Below is a small trained network, with its code and all its weights. Each question gives an input and a class and asks what happens when units are switched off, that is, made to give their printed mean instead of their output.

import numpy as np


def w(rows, s, z=0):
    codes = np.array(rows[::2]) - 128.0
    scale = np.full(codes.shape[1], s)
    scale[-1] = z or s
    return codes * scale


def f(y):
    return np.maximum(y, 0)


def log_softmax(a):
    a = a - a.max(-1, keepdims=True)
    return a - np.log(np.exp(a).sum(-1, keepdims=True))


def net(x, mask):
    res = np.array(x, float).reshape(1, 6) / 4 @ E
    y = f(res @ A[0][:, :-1].T + A[0][:, -1])
    res = res + np.where(mask, y, B[0][:, -1]) @ B[0][:, :-1]
    return log_softmax(res[-1] @ U[:, :-1].T + U[:, -1])


A, B = {}, {}
E = w([
[128,128,128],'x0',
[252,143,114],'x1',
[140,115,225],'x2',
[127,129,127],'x3',
[152,20,113],'x4',
[128,128,128],'x5',
],0.014)
A[0] = w([
[202,131,125,64],'n0',
[68,126,131,199],'n1',
[112,112,112,20],'n2',
[159,122,97,2],'n3',
[206,133,131,106],'n4',
[110,115,111,70],'n5',
[156,167,130,126],'n6',
[73,124,130,221],'n7',
[94,98,75,93],'n8',
[159,123,228,65],'n9',
[99,115,187,128],'n10',
[119,2,111,108],'n11',
[120,135,62,240],'n12',
[126,120,210,101],'n13',
[148,57,114,83],'n14',
[212,160,107,84],'n15',
[164,87,117,64],'n16',
[146,63,116,82],'n17',
[81,128,131,183],'n18',
],0.028,0.0069)
B[0] = w([
[142,225,119,203],'n0',
[24,173,101,225],'n1',
[158,129,76,141],'n2',
[197,162,98,157],'n3',
[168,223,161,213],'n4',
[145,142,82,148],'n5',
[152,78,185,179],'n6',
[15,159,79,222],'n7',
[115,156,58,189],'n8',
[20,207,135,209],'n9',
[166,66,159,201],'n10',
[209,2,102,252],'n11',
[196,174,49,215],'n12',
[155,29,131,203],'n13',
[77,214,106,193],'n14',
[231,41,195,231],'n15',
[93,187,131,172],'n16',
[103,212,116,187],'n17',
[46,161,119,204],'n18',
],0.041,0.021)
U = w([
[70,207,108,211],'0',
[174,91,124,247],'1',
[44,105,115,73],'2',
[102,127,203,42],'3',
[80,83,48,2],'4',
[136,159,107,38],'5',
[85,2,73,200],'6',
],0.013,0.0074)

Each question gives the input, the list of numbers given to net, and the class t.
The units are the neurons (one row each of A and B). Each row of codes is followed by its name. A weight is (code - 128) times the scale printed after its matrix; where a second scale follows, it is the last column's (A, B and U).
mask holds one flag per neuron, in row order. A switched-off neuron (its flag False) gives its mean, the last column of its row in B, instead of its output. The means were averaged over made-up inputs and are rounded, as every weight is.
A unit's drop is (log p(t) with every unit on - log p(t) with that unit switched off) / (log p(t) with every unit on - log p(t) with every unit switched off).
The circuit of an input: a set's keep is (log p(t) with only the set's units on - log p(t) with every unit switched off) / (log p(t) with every unit on - log p(t) with every unit switched off). Starting from the 12 units with the biggest drops (on a tie, the unit counted first), units are removed one at a time, each time the one whose removal leaves the highest keep (on an exact tie, the one counted first), for as long as the keep stays at least 0.8.
circuit, biggest first: the units of the circuit, biggest drop first
unit that matters most: the unit with the biggest drop
top k neurons: the k neurons with the biggest drops, biggest first
drop of u: that unit's drop, to one decimal
input [6,0,8,0,-4,-1], class 2: top 3 neurons : [n9, n11, n15]
input [-3,5,-4,-2,1,5], class 5: top 2 neurons : [n11, n0]
input [2,-2,8,-5,-6,3], class 2: unit that matters most : n9
input [7,-2,2,5,0,-7], class 2: top 2 neurons : [n11, n15]
input [0,0,2,3,-5,-2], class 2: top 3 neurons : [n11, n15, n4]
input [3,3,-8,-3,8,-4], class 5: top 3 neurons : [n11, n14, n17]
input [-4,-2,8,-6,5,-3], class 6: top 2 neurons : [n11, n13]
input [4,5,0,-7,4,0], class 5: top 2 neurons : [n15, n1]
input [0,8,5,4,-4,3], class 3: top 2 neurons : [n15, n9]
input [-8,6,-4,2,2,-7], class 5: top 4 neurons : [n15, n0, n11, n4]
input [-4,2,-6,6,7,4], class 5: top 2 neurons : [n11, n14]
input [-8,2,-7,6,1,2], class 5: top 2 neurons : [n11, n13]
input [-4,0,6,3,-1,3], class 2: top 3 neurons : [n9, n11, n15]
input [-4,8,-6,0,-2,3], class 1: circuit, biggest first : [n15]
input [-3,-4,4,6,-2,-8], class 2: drop of n11 : 0.4
input [-7,-8,2,0,2,-5], class 6: drop of n12 : 0.0
input [3,2,-1,1,2,-7], class 5: drop of n6 : 0.1
